Below are the code and all the weights of a small trained network. Each question names an input and a class and asks about switching units off, where a switched-off unit gives its printed mean instead of its output.

import numpy as np


def w(rows, s, z=0):
    codes = np.array(rows[::2]) - 128.0
    scale = np.full(codes.shape[1], s)
    scale[-1] = z or s
    return codes * scale


def norm(h):
    return h / np.sqrt((h * h).mean(-1, keepdims=True) + 1e-5)


def f(y):
    return y / 2 * (1 + np.tanh(0.7978845608 * (y + 0.044715 * y**3)))


def log_softmax(a):
    a = a - a.max(-1, keepdims=True)
    return a - np.log(np.exp(a).sum(-1, keepdims=True))


def net(x, mask):
    res = np.array(x, float).reshape(1, 2) / 4 @ E
    u = 0
    for l in range(3):
        y = f(norm(res) @ A[l][:, :-1].T + A[l][:, -1])
        res = res + np.where(mask[u : u + 4], y, B[l][:, -1]) @ B[l][:, :-1]
        u += 4
    return log_softmax(norm(res)[-1] @ U[:, :-1].T + U[:, -1])


A, B = {}, {}
E = w([
[5,157,114],'x0',
[124,20,59],'x1',
],0.0028)
A[0] = w([
[187,182,74,125],'L0N0',
[176,140,69,171],'L0N1',
[85,2,95,5],'L0N2',
[47,172,177,127],'L0N3',
],0.0057,0.0017)
B[0] = w([
[69,97,255,145],'L0N0',
[63,149,139,160],'L0N1',
[122,92,180,235],'L0N2',
[135,101,182,252],'L0N3',
],0.006,0.0016)
A[1] = w([
[133,117,174,82],'L1N0',
[248,154,89,202],'L1N1',
[126,108,140,10],'L1N2',
[95,172,82,105],'L1N3',
],0.016,0.0011)
B[1] = w([
[70,81,126,237],'L1N0',
[2,154,78,255],'L1N1',
[121,182,200,144],'L1N2',
[6,105,42,136],'L1N3',
],0.0075,0.0028)
A[2] = w([
[72,217,172,113],'L2N0',
[124,252,170,185],'L2N1',
[199,255,102,123],'L2N2',
[163,56,39,252],'L2N3',
],0.0089,0.0023)
B[2] = w([
[147,127,164,255],'L2N0',
[211,78,2,203],'L2N1',
[128,81,218,104],'L2N2',
[178,147,72,178],'L2N3',
],0.0096,0.0036)
U = w([
[21,126,51,178],'0',
[254,61,33,220],'1',
[103,67,219,206],'2',
[198,210,125,14],'3',
[203,163,177,19],'4',
[198,122,169,2],'5',
],0.016,0.007)

Each question gives the input, the list of numbers given to net, and the class t.
The units are the neurons (one row each of A and B). Each row of codes is followed by its name. A weight is (code - 128) times the scale printed after its matrix; where a second scale follows, it is the last column's (A, B and U).
mask holds one flag per neuron, layer by layer. A switched-off neuron (its flag False) gives its mean, the last column of its row in B, instead of its output. The means were averaged over made-up inputs and are rounded, as every weight is.
A unit's drop is (log p(t) with every unit on - log p(t) with that unit switched off) / (log p(t) with every unit on - log p(t) with every unit switched off).
The circuit of an input: a set's keep is (log p(t) with only the set's units on - log p(t) with every unit switched off) / (log p(t) with every unit on - log p(t) with every unit switched off). Starting from all 12 units, units are removed one at a time, each time the one whose removal leaves the highest keep (on an exact tie, the one counted first), for as long as the keep stays at least 0.8.
units of the circuit, in order: the units of the circuit, biggest drop first
k most important neurons: the k neurons with the biggest drops, biggest first
k most important neurons of layer l: the k neurons of layer l with the biggest drops, biggest first
drop when u is switched off: that unit's drop, to one decimal
input [4,-7], class 1: 2 most important neurons -> (L2N1; L1N1)
input [1,-3], class 2: 2 most important neurons of layer 2 -> (L2N3; L2N1)
input [3,3], class 2: 3 most important neurons -> (L1N2; L0N2; L2N1)
input [3,6], class 1: 2 most important neurons -> (L1N1; L0N0)
input [-3,2], class 2: units of the circuit, in order -> (L2N1)
input [3,-3], class 2: units of the circuit, in order -> (L0N3; L1N1)
input [3,2], class 2: 3 most important neurons -> (L0N2; L2N1; L1N2)
input [-2,-3], class 2: 4 most important neurons -> (L1N0; L0N0; L2N3; L1N2)
input [0,-3], class 2: 2 most important neurons -> (L1N0; L0N3)
input [-8,-8], class 0: 2 most important neurons of layer 0 -> (L0N2; L0N3)
input [1,-2], class 2: 2 most important neurons -> (L0N3; L1N0)
input [2,5], class 1: 3 most important neurons -> (L1N1; L0N0; L0N3)
input [5,-6], class 1: 3 most important neurons -> (L2N1; L1N1; L0N3)
input [-3,-1], class 2: most important neuron -> (L1N0)
input [2,-4], class 1: 2 most important neurons of layer 0 -> (L0N2; L0N3)
input [5,8], class 1: 2 most important neurons -> (L1N1; L2N3)
input [3,-1], class 2: 2 most important neurons of layer 0 -> (L0N3; L0N1)
input [0,-4], class 1: 2 most important neurons -> (L0N2; L1N3)
input [2,-3], class 2: 4 most important neurons -> (L1N0; L0N3; L2N3; L1N2)
input [3,5], class 1: units of the circuit, in order -> (L1N1)
input [-5,-7], class 1: 2 most important neurons of layer 2 -> (L2N1; L2N0)
input [4,7], class 1: 2 most important neurons of layer 0 -> (L0N0; L0N2)
input [-5,5], class 0: 2 most important neurons of layer 1 -> (L1N1; L1N2)
input [-1,-8], class 1: drop when L2N1 is switched off -> 1.1
input [-7,6], class 0: drop when L1N1 is switched off -> 1.1
input [-7,4], class 0: drop when L1N1 is switched off -> 1.0
